[[135 112 136 146 113 123 131]
 [122 135 139 127 132 151 144]
 [142 129 129 127 109 141 111]
 [131 144 121 130 118 116 150]
 [129 127 148 130 122 151 141]
 [143 129 129 127 110 142 111]
 [139 136 114 125 117 139 106]]
:
[[135 122 142 131 129 143 139]
 [112 135 129 144 127 129 136]
 [136 139 129 121 148 129 114]
 [146 127 127 130 130 127 125]
 [113 132 109 118 122 110 117]
 [123 151 141 116 151 142 139]
 [131 144 111 150 141 111 106]]

[[122 131 147 151 127]
 [131 127 104 148 129]
 [136 125 102 143 127]]
:
[[122 131 136]
 [131 127 125]
 [147 104 102]
 [151 148 143]
 [127 129 127]]

[[121 134 124]
 [117 119 127]
 [130 132 144]
 [126 120 123]
 [129 122 117]
 [152 150 121]
 [133 121 127]
 [124 131 127]]
:
[[121 117 130 126 129 152 133 124]
 [134 119 132 120 122 150 121 131]
 [124 127 144 123 117 121 127 127]]

[[149 133 119 101]
 [116 119 110 104]
 [120 126 127 130]]
:
[[149 116 120]
 [133 119 126]
 [119 110 127]
 [101 104 130]]

[[122 121 137 133 152]
 [132 110 148 132 130]
 [106 136 137 139 123]
 [131 152 131 139 120]]
:
[[122 132 106 131]
 [121 110 136 152]
 [137 148 137 131]
 [133 132 139 139]
 [152 130 123 120]]

[[149 138 101 117 102 136 127 102 143 133]
 [139 122 135 112 124 124 146 128 146 117]
 [127 138 115 139 124 132 118 122 120 139]
 [146 129 103 122 105 157 134 103 138 130]
 [125 120 134 119 129 124 128 131 130 122]
 [149 141  99 122 102 137 125 102 141 137]
 [131 119 130 116 125 130 134 126 135 119]]
:
[[149 139 127 146 125 149 131]
 [138 122 138 129 120 141 119]
 [101 135 115 103 134  99 130]
 [117 112 139 122 119 122 116]
 [102 124 124 105 129 102 125]
 [136 124 132 157 124 137 130]
 [127 146 118 134 128 125 134]
 [102 128 122 103 131 102 126]
 [143 146 120 138 130 141 135]
 [133 117 139 130 122 137 119]]

[[128 126 123 132 108 128 127 132 122 133 129 129 149 128]
 [128 130 125 139 114 131 126 140 123 143 130 125 121 128]]
:
[[128 128]
 [126 130]
 [123 125]
 [132 139]
 [108 114]
 [128 131]
 [127 126]
 [132 140]
 [122 123]
 [133 143]
 [129 130]
 [129 125]
 [149 121]
 [128 128]]
---
[[131 107 129 129 139 114 131 129 126 127 136 127 128 127 128]
 [114 134 146 117 128 131 120 143 149 123 120 127 126 132 147]
 [123 126 135 129 133 127 112 117 139 137 119 120 125 128 140]]
:
[[114 134 146 117 128 131 120 143 149 123 120 127 126 132 147]
 [123 126 135 129 133 127 112 117 139 137 119 120 125 128 140]
 [131 107 129 129 139 114 131 129 126 127 136 127 128 127 128]]

[[140 132 129 122 120 145 140 154 111]
 [129 116 104 149 127 138 147 108 107]
 [127 102 109 132 144 153 111 102 109]
 [116 124 119 133 138 110 122 122 141]]
:
[[140 132 129 122 120 145 140 154 111]
 [116 124 119 133 138 110 122 122 141]
 [127 102 109 132 144 153 111 102 109]
 [129 116 104 149 127 138 147 108 107]]

[[126 119 116 116 128 143 136 127 123 115 149 120]
 [128 128 123 119 128 134 132 128 125 118 133 129]
 [135 130 127 125 128 140 130 125 125 118 147 128]
 [134 138 141 150 128 120 123 127 129 126 103 137]]
:
[[134 138 141 150 128 120 123 127 129 126 103 137]
 [135 130 127 125 128 140 130 125 125 118 147 128]
 [128 128 123 119 128 134 132 128 125 118 133 129]
 [126 119 116 116 128 143 136 127 123 115 149 120]]

[[122 130 133 134 133 127 134 130 129 119 123 125 117 129]
 [121 125 126 140 130 134 140 132 132 145 130 130 125 137]
 [132 134 127 128 129 130 135 132 125 133 134 101 125 127]]
:
[[122 130 133 134 133 127 134 130 129 119 123 125 117 129]
 [132 134 127 128 129 130 135 132 125 133 134 101 125 127]
 [121 125 126 140 130 134 140 132 132 145 130 130 125 137]]

[[113 124 135 127 115 148 111 135 118]
 [125 130 116 128 137 116 142 131 132]
 [106 129 125 128 130 136 130 139 129]
 [127 136 134 134 142 125 141 132 150]]
:
[[113 124 135 127 115 148 111 135 118]
 [127 136 134 134 142 125 141 132 150]
 [106 129 125 128 130 136 130 139 129]
 [125 130 116 128 137 116 142 131 132]]

[[135 122 113]
 [125 131 127]
 [150 115 123]]
:
[[125 131 127]
 [150 115 123]
 [135 122 113]]
---
[[127 131 121 126 128 121]
 [119 126 138 148 128 142]
 [131 128 128 137 128 132]
 [133 127 127 111 128 107]
 [119 128 121 151 129 144]
 [138 131 121 108 129 112]
 [135 131 125 118 128 126]
 [130 127 124 130 129 132]
 [119 124 127 128 128 123]
 [106 128 133 112 128 127]
 [120 128 130 116 128 125]]
:
[[121 128 126 121 131 127]
 [142 128 148 138 126 119]
 [132 128 137 128 128 131]
 [107 128 111 127 127 133]
 [144 129 151 121 128 119]
 [112 129 108 121 131 138]
 [126 128 118 125 131 135]
 [132 129 130 124 127 130]
 [123 128 128 127 124 119]
 [127 128 112 133 128 106]
 [125 128 116 130 128 120]]

[[106 143 144]
 [118 133 139]
 [115 118 104]
 [128 128 128]
 [136 122 133]
 [138 127 124]
 [131 129 125]
 [130 135 131]]
:
[[144 143 106]
 [139 133 118]
 [104 118 115]
 [128 128 128]
 [133 122 136]
 [124 127 138]
 [125 129 131]
 [131 135 130]]

[[133 129 120 130 120 134 118 120 139 124 131 154]
 [130 129 125 129 125 130 125 125 132 126 129 136]
 [133 129 119 130 119 134 118 120 139 124 131 155]
 [133 129 120 130 120 134 119 121 138 124 131 152]
 [132 129 121 130 121 134 119 121 137 124 131 152]]
:
[[154 131 124 139 120 118 134 120 130 120 129 133]
 [136 129 126 132 125 125 130 125 129 125 129 130]
 [155 131 124 139 120 118 134 119 130 119 129 133]
 [152 131 124 138 121 119 134 120 130 120 129 133]
 [152 131 124 137 121 119 134 121 130 121 129 132]]

[[119 122 122 121 153]
 [125 135 131 147 148]
 [143 152 126 124 133]
 [139 142 115 122 148]
 [129 145 141 146 133]
 [127 144 148 122 117]
 [129 146 142 147 133]
 [118 133 145 146 136]]
:
[[153 121 122 122 119]
 [148 147 131 135 125]
 [133 124 126 152 143]
 [148 122 115 142 139]
 [133 146 141 145 129]
 [117 122 148 144 127]
 [133 147 142 146 129]
 [136 146 145 133 118]]

[[126 130 130 128 131 130]
 [120 128 128 125 129 137]
 [125 132 132 126 135 123]
 [130 130 128 128 131 125]
 [129 126 131 129 121 133]
 [136 124 123 130 122 125]
 [129 129 131 128 129 129]
 [134 118 110 132 103 128]]
:
[[130 131 128 130 130 126]
 [137 129 125 128 128 120]
 [123 135 126 132 132 125]
 [125 131 128 128 130 130]
 [133 121 129 131 126 129]
 [125 122 130 123 124 136]
 [129 129 128 131 129 129]
 [128 103 132 110 118 134]]

[[144 117 121 131 129 121]
 [130 136 152 112 131 121]
 [137 139 140 123 132 122]
 [117 144 114 146 134 142]
 [148 124 111 134 134 127]
 [117 157 109 153 137 145]
 [127 121 146 119 126 120]]
:
[[121 129 131 121 117 144]
 [121 131 112 152 136 130]
 [122 132 123 140 139 137]
 [142 134 146 114 144 117]
 [127 134 134 111 124 148]
 [145 137 153 109 157 117]
 [120 126 119 146 121 127]]

[[134 128 130 132 116 129 129]
 [139 117 130 125 111 128 131]
 [141 116 130 126 110 129 128]
 [150 102 129 139 136 128 126]
 [135 123 129 132 133 128 129]
 [129 145 131 111 118 129 123]
 [150 117 129 121 112 128 132]
 [145 129 132 122 130 128 120]]
:
[[129 129 116 132 130 128 134]
 [131 128 111 125 130 117 139]
 [128 129 110 126 130 116 141]
 [126 128 136 139 129 102 150]
 [129 128 133 132 129 123 135]
 [123 129 118 111 131 145 129]
 [132 128 112 121 129 117 150]
 [120 128 130 122 132 129 145]]
---
[[130 128 136 153]
 [133 154 131 126]
 [134 149 135 128]]
:
[[134 149 135 128]
 [133 154 131 126]
 [130 128 136 153]]

[[119 151 141 111 146 102 110 127 116]
 [114 104 137 113 111 146 136 122 110]
 [147 124 140 151 114 148 136 146 115]]
:
[[147 124 140 151 114 148 136 146 115]
 [119 151 141 111 146 102 110 127 116]
 [114 104 137 113 111 146 136 122 110]]

[[106 123 135 137]
 [108 114 123 127]]
:
[[108 114 123 127]
 [106 123 135 137]]

[[129 123 148 127 151 126 104]
 [148 132 149 145 129 149 125]
 [134 103 115 153 114 144 108]
 [145 147 101 150 111 126 134]
 [136 134 156 122 128 152 141]
 [118 119 102 133 143 127 144]
 [155 146 151 136 103 133 146]]
:
[[155 146 151 136 103 133 146]
 [148 132 149 145 129 149 125]
 [145 147 101 150 111 126 134]
 [136 134 156 122 128 152 141]
 [134 103 115 153 114 144 108]
 [129 123 148 127 151 126 104]
 [118 119 102 133 143 127 144]]

[[118 124 122 108 132  98 126 149 124 120]
 [146 144 131 131 151 124  99 132 148 122]
 [148 122 133 123 139  99 127 139 153 118]
 [107 140 114 128 148 128 117 108 104 125]
 [140 119 126 134 139 101 148 105 133 122]
 [144 144 128 131 152 126 102 133 148 121]]
:
[[148 122 133 123 139  99 127 139 153 118]
 [146 144 131 131 151 124  99 132 148 122]
 [144 144 128 131 152 126 102 133 148 121]
 [140 119 126 134 139 101 148 105 133 122]
 [118 124 122 108 132  98 126 149 124 120]
 [107 140 114 128 148 128 117 108 104 125]]

[[123 123 119 137 133 120 155 112 144 118 128 104]
 [115 126 126 122 138 124 129 116 124 116 137 125]
 [118 130 138 113 144 121 121 118 135 133 137 125]
 [129 132 127 120 141 121 115 122 129 124 131 123]]
:
[[129 132 127 120 141 121 115 122 129 124 131 123]
 [123 123 119 137 133 120 155 112 144 118 128 104]
 [118 130 138 113 144 121 121 118 135 133 137 125]
 [115 126 126 122 138 124 129 116 124 116 137 125]]
